Below is a small trained network, with its code and all its weights. Each question gives an input and a class and asks what happens when units are switched off, that is, made to give their printed mean instead of their output.

import numpy as np


def w(rows, s, z=0):
    codes = np.array(rows[::2]) - 128.0
    scale = np.full(codes.shape[1], s)
    scale[-1] = z or s
    return codes * scale


def f(y):
    return y / 2 * (1 + np.tanh(0.7978845608 * (y + 0.044715 * y**3)))


def log_softmax(a):
    a = a - a.max(-1, keepdims=True)
    return a - np.log(np.exp(a).sum(-1, keepdims=True))


def net(x, mask):
    res = np.array(x, float).reshape(1, 3) / 4 @ E
    y = f(res @ A[0][:, :-1].T + A[0][:, -1])
    res = res + np.where(mask, y, B[0][:, -1]) @ B[0][:, :-1]
    return log_softmax(res[-1] @ U[:, :-1].T + U[:, -1])


A, B = {}, {}
E = w([
[148,73,97,104,68,195],'x0',
[179,67,108,172,128,59],'x1',
[190,102,4,190,131,183],'x2',
],0.016)
A[0] = w([
[151,74,145,148,34,41,248],'N0',
[162,185,79,218,221,97,199],'N1',
[90,138,107,218,156,124,146],'N2',
[154,152,139,138,160,65,221],'N3',
[153,119,86,151,58,242,143],'N4',
[106,153,163,188,160,8,113],'N5',
[58,206,182,77,159,171,167],'N6',
[131,137,152,148,194,115,5],'N7',
[187,89,100,188,108,137,49],'N8',
],0.013,0.0028)
B[0] = w([
[210,22,184,109,128,152,203],'N0',
[177,148,123,253,77,130,226],'N1',
[141,126,160,189,127,144,169],'N2',
[157,157,117,123,176,66,181],'N3',
[55,187,35,63,192,204,245],'N4',
[137,119,159,113,245,11,223],'N5',
[80,139,160,106,4,61,249],'N6',
[188,96,85,108,130,159,155],'N7',
[107,87,41,128,103,43,206],'N8',
],0.017,0.018)
U = w([
[84,185,166,95,40,114,148],'0',
[94,197,101,107,155,183,98],'1',
[154,128,139,108,188,109,105],'2',
[170,114,168,117,101,191,32],'3',
[184,157,101,249,131,131,251],'4',
[136,100,80,106,137,140,76],'5',
],0.014,0.003)

Each question gives the input, the list of numbers given to net, and the class t.
The units are the neurons (one row each of A and B). Each row of codes is followed by its name. A weight is (code - 128) times the scale printed after its matrix; where a second scale follows, it is the last column's (A, B and U).
mask holds one flag per neuron, in row order. A switched-off neuron (its flag False) gives its mean, the last column of its row in B, instead of its output. The means were averaged over made-up inputs and are rounded, as every weight is.
A unit's drop is (log p(t) with every unit on - log p(t) with that unit switched off) / (log p(t) with every unit on - log p(t) with every unit switched off).
The circuit of an input: a set's keep is (log p(t) with only the set's units on - log p(t) with every unit switched off) / (log p(t) with every unit on - log p(t) with every unit switched off). Starting from all 9 units, units are removed one at a time, each time the one whose removal leaves the highest keep (on an exact tie, the one counted first), for as long as the keep stays at least 0.8.
circuit, biggest first: the units of the circuit, biggest drop first
unit that matters most: the unit with the biggest drop
k most important neurons: the k neurons with the biggest drops, biggest first
drop when u is switched off: that unit's drop, to one decimal
input [2,2,-6], class 2: unit that matters most -> N0
input [4,5,8], class 5: 2 most important neurons -> (N4, N8)
input [4,5,-3], class 3: circuit, biggest first -> (N5, N0)
input [3,0,-1], class 1: circuit, biggest first -> (N6, N5, N1, N8)
input [-3,7,-1], class 2: 3 most important neurons -> (N5, N0, N3)
input [1,0,8], class 1: 2 most important neurons -> (N4, N0)
input [8,4,-4], class 3: 2 most important neurons -> (N0, N5)
input [6,7,-4], class 3: 2 most important neurons -> (N0, N5)
input [4,7,8], class 5: 3 most important neurons -> (N4, N8, N0)
input [4,2,-3], class 3: 2 most important neurons -> (N5, N6)
input [2,5,1], class 5: 2 most important neurons -> (N1, N8)
input [3,4,-5], class 2: 2 most important neurons -> (N6, N1)
input [2,2,4], class 5: 2 most important neurons -> (N4, N8)
input [3,0,6], class 1: unit that matters most -> N4
input [6,2,-7], class 3: 2 most important neurons -> (N0, N8)
input [-1,8,-1], class 2: 2 most important neurons -> (N5, N0)
input [4,4,5], class 5: 2 most important neurons -> (N8, N4)
input [2,-2,7], class 1: drop when N4 is switched off -> 1.5
input [2,-7,3], class 1: drop when N4 is switched off -> 1.0
input [8,2,5], class 1: circuit, biggest first -> (N4)
input [7,5,6], class 5: drop when N8 is switched off -> 1.9
input [7,5,8], class 5: drop when N4 is switched off -> 0.1
